Each row of numbers belongs to one of the nodes below and depends on some of the facts about them. Some rows are named. Which node is each other row?

Known rows:
-4.27, 4.84, -0.80, 0.96, -1.96, -2.74, 3.68, -3.66 : staskam
6.54, 0.29, 3.98, -5.56, 2.56, -4.54, -3.91, 2.20 : faden
2.94, 4.33, 0.20, -0.50, -2.16, -2.28, 0.37, -4.81 : zoplum
7.25, 4.99, 1.46, -1.01, 0.08, -2.06, -1.37, -3.94 : gufor
-0.73, -3.44, -0.08, -1.80, 2.60, 1.73, 1.75, 0.98 : drufa
1.51, 3.33, 4.24, -3.92, 4.94, -1.96, -2.65, 4.64 : buve
2.10, 3.36, 3.75, -4.09, 5.92, -3.39, -2.45, 5.39 : dredem
1.34, 3.25, 2.95, -4.32, 4.16, -0.56, -3.01, 4.91 : navil
-0.58, -5.47, 1.90, 5.03, -1.40, 0.87, -2.37, 4.43 : tuder
-1.88, -5.96, 1.22, 4.92, -3.68, 1.36, -1.51, 3.95 : ziskor
5.25, 4.17, -0.87, -0.91, -3.62, 0.11, 0.36, -5.30 : varon
-4.94, 0.89, -0.61, 3.46, 2.51, 0.35, 6.73, -3.72 : naluta
2.81, -1.14, 0.60, -4.89, -3.37, -1.77, -1.97, -0.26 : tupan
-0.28, -1.23, -1.61, -1.09, 4.88, 4.29, 0.59, 3.64 : demas
-1.63, -1.83, -2.75, -1.45, 2.97, 4.50, 2.13, 3.25 : grolatren
0.30, 2.24, 0.75, -0.53, -4.73, -4.47, 2.39, -6.89 : tulu
0.66, -5.13, 0.31, 4.98, -2.32, 3.41, -3.48, 4.42 : bulem
1.77, -1.01, 2.06, -4.98, -3.05, -0.25, -2.31, -1.49 : taflodra
-3.20, -2.35, -0.84, -1.08, 4.20, 2.90, 2.20, 2.70 : nili

Facts:
ζ: hangs directly under; Ξ: points at; σ: belongs to class; ε: comes just before; ω: is of sort
[bulem gruvus tulu] ζ naflor
[lodral plenel gitril drasul] ζ gristu
[rurak ziskor] ζ rogris
[goflon fiza grolatren flesken demas dredem navil buve] ζ ziskor
[skizu naluta fupluk revoplus megrer] ζ rurak
[vidu faden nuse varon gufor tipu denur] ζ drasul
[dedu dipar greruler] ζ tretruplim
[moskin] ζ kigor
[taflodra] ζ tuder
[floflan staskam] ζ bulem
[gratru brubrivam] ζ revoplus
lodral Ξ [gratru]
tupan Ξ [greruler]
goflon Ξ [tretruplim]
plenel Ξ [varon]
vidu Ξ [taflodra]
fiza Ξ [kigor]
dedu Ξ [naluta]
faden Ξ [rurak]
fupluk Ξ [bulem]
varon Ξ [ziskor]
gristil Ξ [tuder]
grolatren Ξ [greruler]
tipu Ξ [gristu]
floflan Ξ [naflor]
dredem Ξ [gitril]
gratru Ξ [tretruplim]
vabrer Ξ [kigor]
σ 206 <- lodral goflon gruvus vidu fiza dedu naluta moskin varon gristil zoplum gufor tipu flesken tulu staskam gratru draskin greruler kadrufu denur
σ 377 <- drufa tupan skizu plenel faden dipar taflodra fupluk nuse gitril nili grolatren babon floflan demas skeskikal dredem megrer vabrer tusten navil brubrivam buve
ε:
rurak > ziskor
plenel > drasul > lodral > gitril
fiza > flesken > grolatren > demas > goflon > navil > buve > dredem
dedu > greruler > dipar
naluta > megrer > skizu > revoplus > fupluk
nuse > vidu > varon > tipu > gufor > denur > faden
tulu > gruvus > bulem
staskam > floflan
brubrivam > gratru
[lodral drufa gitril vabrer draskin denur] ω 59
[tupan goflon skizu gruvus faden taflodra varon gufor tulu tusten] ω 529
[plenel moskin dipar fupluk zoplum tipu babon] ω 569
[vidu fiza naluta nuse gristil nili grolatren demas megrer greruler] ω 127
[dedu flesken floflan skeskikal dredem staskam gratru kadrufu navil brubrivam buve] ω 72

Which node is each row?
Some rows may be nodes named above.
-5.10, 1.39, -0.70, 3.52, 2.59, 0.22, 6.67, -3.85  naluta
1.63, -1.19, 2.14, -5.00, -3.53, -0.38, -2.34, -1.38  taflodra
-2.03, 6.05, -1.54, 1.17, -1.51, 0.04, 2.53, -3.08  flesken
1.74, 3.24, 3.54, -4.10, 5.83, -3.43, -2.73, 5.55  dredem
-2.80, 2.23, -0.83, 3.53, 2.07, 3.38, 5.71, -3.29  greruler
0.51, 2.00, 0.75, -0.73, -4.75, -4.44, 2.47, -7.14  tulu
-1.70, -5.95, -0.29, 5.39, -2.97, 0.85, -1.97, 3.93  drasul
-2.15, 1.92, -3.99, 3.01, 2.43, 1.78, 6.03, -2.10  vidu
-2.46, 1.36, 0.44, -3.61, -0.53, 0.10, -0.75, 2.09  skeskikal
2.28, -0.25, -0.66, -4.51, -3.66, 1.62, -2.88, 0.06  dipar
-2.26, 1.71, 0.06, -3.39, -0.25, 0.60, -1.36, 2.60  skeskikal
0.76, 2.11, 0.67, -0.85, -4.47, -4.77, 2.29, -7.08  tulu
-2.34, -5.31, 0.74, 4.99, 0.47, 0.23, -6.54, 1.56  tretruplim
0.79, 1.10, -5.61, 2.52, 4.50, 2.04, 0.52, -5.39  lodral
1.75, -2.23, 0.25, -1.61, 3.48, 4.42, 0.24, 1.71  gitril
5.75, 4.85, -0.88, -0.60, 2.52, -2.95, -4.59, -5.71  goflon
-5.07, 0.73, -0.62, 3.24, 2.30, 0.37, 6.99, -3.90  naluta
0.52, -4.78, 0.43, 5.14, -1.99, 3.24, -3.43, 4.27  bulem
2.20, -0.91, 1.42, -5.25, -3.24, -1.10, -2.76, -0.98  tusten
2.65, 2.91, -0.88, -0.71, -4.70, -1.64, 1.11, -6.33  gruvus
2.45, -4.55, 0.27, 4.75, -0.07, 2.21, -4.07, 5.83  revoplus
1.24, 0.91, -1.37, 2.22, 3.24, 0.96, 4.67, -3.65  draskin
-4.41, -3.13, -1.91, -0.44, 1.95, 3.54, 2.79, 1.71  megrer
5.81, 5.39, -1.22, -0.71, -1.01, -0.97, -0.37, -3.19  tipu
-3.52, 0.93, -2.12, -3.60, -2.39, 0.29, -0.20, 2.18  floflan
-4.16, 4.93, -1.31, 0.72, -1.91, -3.51, 3.85, -3.11  dedu
1.89, 3.47, 3.80, -4.40, 5.45, -3.34, -2.58, 5.64  dredem
-1.94, -2.23, 0.43, -4.92, -5.19, -3.65, 0.27, -1.13  plenel
-0.78, 6.41, -0.90, 0.68, 0.30, -0.70, 1.35, -2.07  kadrufu
-0.32, -3.47, -1.23, -1.85, 2.17, 1.54, 2.14, 2.03  vabrer
0.59, 1.35, -5.21, 2.61, 3.96, 1.62, 0.88, -5.42  lodral
-2.41, 1.77, -3.68, 3.09, 2.60, 1.40, 6.22, -2.30  vidu
-4.16, -2.94, -1.80, -0.91, 2.22, 3.73, 2.79, 1.85  megrer
-4.21, 1.08, -1.99, 3.04, 2.38, -1.08, 7.37, -2.89  fiza
4.86, 1.06, 1.45, -4.82, 0.27, -1.06, -3.49, 1.96  fupluk
-6.60, -3.68, -0.47, -0.86, 2.07, 0.55, 3.90, 0.96  nuse
-0.86, 2.79, -2.72, 2.90, 4.43, 0.61, 5.36, -1.34  gristil
-3.37, 5.40, -3.27, 1.05, 0.53, -0.77, -1.15, -5.28  gratru
-4.08, -6.94, 2.49, 5.04, -3.37, -1.54, -1.31, 2.74  rurak
-6.14, 0.30, 0.30, -3.65, -2.39, -1.58, 0.80, 0.64  brubrivam

The same nodes again, as new rows of numbers:
Named rows:
1.58, 0.81, 0.10, -1.41, 1.23, -3.53, 2.99, -0.68, 1.09, 3.14, 0.50, 0.43, -2.91, 0.27, 0.73, -1.35, 0.09, 0.77 : gruvus
-1.06, 2.12, -2.96, -0.06, -6.03, -3.55, 6.21, -5.01, 0.59, -0.46, -2.71, -1.05, -1.10, 2.11, -0.43, 0.17, -1.53, -1.18 : grolatren
0.14, 3.73, -0.88, -2.02, -5.24, -2.68, 6.47, -4.83, 0.28, 0.77, -0.95, 0.14, -0.02, -1.18, -1.08, 0.93, -1.18, -0.54 : dipar
-0.52, 2.10, -2.98, -0.21, -5.47, -3.41, 6.12, -6.23, 0.78, -0.60, -3.10, -0.67, -1.77, 1.83, -0.65, -0.67, -1.51, -0.65 : nili
-1.16, 4.06, -1.93, -1.43, -4.51, -1.60, 6.75, -4.34, 0.29, -1.24, -3.53, 1.05, 0.89, -0.62, -1.12, 0.17, -1.07, -1.14 : vabrer
-0.96, 2.60, -3.10, -1.11, -6.17, -3.98, 6.39, -6.18, 1.18, 0.36, -2.25, -0.73, -1.89, 2.04, -0.70, -0.32, -1.37, -0.70 : demas
2.30, 0.81, 0.45, -1.30, 1.69, -3.14, 2.87, -1.10, 0.69, 2.34, 0.33, 0.52, -2.99, 0.49, 0.96, -1.34, -0.13, 0.62 : tulu
1.49, 1.19, -1.66, -0.84, 1.86, -3.33, 3.71, -1.68, 1.44, -0.26, -1.15, -0.02, -2.27, 4.69, 0.92, -2.71, -0.28, -0.41 : vidu
0.38, 4.16, -0.24, -4.13, -4.17, -2.35, 4.03, -3.75, 0.32, -1.72, -1.12, -0.20, -3.91, -1.29, -0.30, -2.41, 0.42, 0.25 : tretruplim
0.45, 3.91, -0.38, -4.03, -4.22, -2.12, 4.01, -2.77, 0.29, -1.90, -1.85, -0.22, -4.08, -1.13, -0.09, -2.55, 0.28, 0.13 : rogris
0.03, 0.41, -1.03, -0.26, 2.40, -2.07, 2.95, -1.49, 2.61, -1.00, 0.86, 1.16, -1.45, -0.40, 0.28, -1.27, 0.25, 0.80 : flesken
-0.23, 0.28, -0.92, 1.11, 2.61, -0.81, 2.73, -1.69, 1.55, -1.10, 0.89, 0.47, -0.27, -0.29, 0.71, -1.60, 0.12, 1.53 : dedu
-0.93, 2.61, -2.71, 2.14, -3.90, -1.65, 5.19, -3.07, 1.56, -0.84, -1.12, -0.17, -1.47, -3.57, -1.44, 2.00, -1.27, 0.09 : floflan
1.10, 2.89, -0.54, -0.20, -4.08, -1.96, 6.21, -4.45, -0.52, -0.59, -1.56, -0.03, 0.14, -2.09, -0.68, 1.23, -1.50, -0.91 : plenel
0.00, 3.59, -0.80, -1.77, -4.95, -2.89, 6.58, -4.72, 0.38, 0.42, -0.34, 0.25, -0.01, -1.38, -0.97, 0.84, -1.21, -0.60 : babon
0.43, 5.33, -1.06, -3.15, -3.36, -2.56, 4.06, -1.44, 0.40, -1.46, -0.81, -0.77, -4.96, -2.00, -0.75, -2.44, 0.19, 0.06 : naflor
-0.98, 2.06, -1.12, -0.73, -6.59, -3.39, 5.28, -3.19, 0.35, 2.56, -1.36, -0.51, -1.97, -1.53, -0.28, 1.89, -0.95, -0.17 : tupan
1.02, 0.30, -0.76, 0.80, 2.92, -1.44, 2.69, -1.97, 2.29, -1.39, 0.26, 0.96, -1.50, -0.73, 0.08, -1.21, 0.00, 0.74 : staskam
1.01, 2.93, 0.10, -3.09, 1.74, -2.67, 4.23, -0.51, 1.40, 1.42, 1.32, 1.04, -0.84, 1.74, 0.28, -1.98, 0.32, -0.34 : zoplum

Which node is each row?
Some rows may be nodes named above.
2.20, 0.66, 0.53, -1.01, 1.97, -3.30, 2.78, -0.72, 0.73, 2.45, 0.18, 0.41, -3.12, 0.01, 0.85, -1.70, -0.10, 0.67  tulu
-0.43, 0.98, -1.35, -1.57, 2.01, -2.17, 3.16, -1.48, 2.97, -0.24, 1.20, 1.12, -1.38, 0.05, 0.08, -1.52, 0.47, 0.67  kadrufu
-0.93, 1.75, -0.95, -0.96, -6.19, -3.29, 5.26, -3.16, 0.26, 2.37, -1.38, -0.73, -1.86, -1.93, -0.29, 1.82, -1.03, 0.01  tupan
-0.99, 2.17, -1.16, -0.82, -6.86, -3.60, 5.14, -3.20, 0.36, 2.22, -1.52, -0.52, -1.99, -1.77, -0.18, 1.52, -1.12, -0.03  tupan
1.62, 0.89, 0.13, -1.25, 1.09, -3.36, 3.05, -0.60, 1.01, 2.63, 0.65, 0.54, -3.09, 0.53, 0.79, -1.23, 0.12, 0.71  gruvus
-1.57, 4.62, -1.58, -5.70, 0.96, -3.25, 5.15, -0.47, 2.47, 1.49, 0.29, 1.97, 0.39, 2.85, -0.36, -3.52, 0.89, -0.47  denur
1.19, 1.38, -0.11, -2.92, 0.90, -3.90, 3.53, -0.39, 1.79, 3.02, 0.76, 0.56, -3.28, 0.78, 0.75, -1.64, 0.34, 0.58  varon
-1.24, 3.67, -1.97, -3.74, -4.83, -2.91, 7.74, -6.80, 0.60, -0.76, -2.38, 0.84, 0.76, -1.13, -1.20, -0.96, -0.69, -1.19  gitril
-5.01, 2.29, -3.41, -4.12, -8.22, -3.54, 6.93, -4.21, 3.83, 1.42, 0.33, 0.81, -0.33, -1.60, -0.98, 1.09, 0.32, 0.02  dredem
0.80, 3.67, 0.03, -3.08, -3.44, -2.08, 3.81, -2.68, -0.25, -2.40, -2.11, -0.23, -3.98, -1.64, 0.04, -2.04, 0.27, 0.03  drasul
1.03, 2.98, -0.36, 0.10, -4.04, -2.13, 6.54, -4.27, -0.34, -0.65, -1.60, -0.20, 0.17, -1.99, -0.73, 1.38, -1.59, -0.94  plenel
1.57, 1.09, -1.73, 0.35, 2.65, -2.85, 3.44, -4.17, 0.45, -0.48, -0.39, -0.56, -1.44, 3.85, 1.02, -4.31, -0.49, 0.62  naluta
1.20, 3.69, -0.12, -3.58, -3.21, -2.20, 4.13, -3.66, 0.20, -2.52, -1.57, -0.30, -4.21, -2.54, -0.23, -2.39, 0.16, 0.08  ziskor
1.34, 0.96, -1.85, -1.20, 2.36, -3.81, 3.68, -2.21, 1.40, -0.81, -0.90, -0.35, -2.48, 3.94, 0.56, -3.13, -0.35, -0.43  greruler
1.04, 0.79, -1.93, -0.88, 2.10, -3.78, 3.66, -2.61, 1.50, -0.63, -0.69, -0.24, -2.32, 4.36, 0.67, -3.15, -0.32, -0.44  greruler
0.99, 1.53, -2.44, 0.94, -4.17, -3.11, 5.94, -7.01, -0.04, -1.60, -3.47, -1.08, -1.73, 1.10, -0.43, -0.23, -1.94, -0.68  nuse
2.64, 3.12, 0.20, -2.72, -2.44, -1.88, 4.03, -4.00, -0.26, -3.06, -2.21, -0.25, -4.52, -2.64, 0.04, -2.31, 0.16, -0.12  rurak
2.04, 0.63, -1.46, 0.08, 2.30, -2.43, 3.57, -1.10, 1.10, -1.00, -2.08, 0.20, -2.28, 4.65, 0.94, -2.13, -0.53, -0.23  fiza
-2.79, 3.14, -2.04, -4.26, -8.84, -4.63, 6.81, -2.54, 2.16, 4.41, -0.21, 0.26, -2.29, -0.58, -0.50, 1.28, -0.23, -0.05  faden
0.08, 1.33, -1.56, 2.04, -4.36, -1.46, 5.06, -6.16, 1.11, -2.24, -1.75, 0.20, -0.71, -3.72, -1.03, 1.79, -1.30, 0.25  brubrivam
-1.82, 3.81, -1.04, -3.40, -6.88, -3.28, 6.66, -3.79, 0.89, 1.57, -0.22, 0.17, 0.68, -0.22, -0.93, 0.70, -0.64, -0.79  fupluk
-0.67, 4.44, -1.73, -1.83, -4.23, -2.33, 6.73, -5.70, 0.34, -0.82, -2.75, 0.69, 0.66, -0.98, -1.25, -0.37, -1.13, -1.03  drufa
-1.07, 3.50, -2.21, -3.59, -4.91, -3.06, 7.80, -6.73, 0.58, -1.17, -2.16, 0.99, 0.79, -1.80, -1.05, -0.82, -0.69, -1.16  gitril
-0.28, 1.20, -1.32, -1.33, 1.81, -2.26, 3.01, -0.94, 3.01, -0.19, 1.22, 1.25, -1.33, -0.20, 0.26, -1.26, 0.50, 0.68  kadrufu
-0.08, 2.84, 0.74, -3.74, 0.22, -3.35, 2.93, 0.62, 1.88, 1.34, 1.32, 1.43, -0.26, 3.04, -0.19, -1.85, 0.25, -0.66  tipu

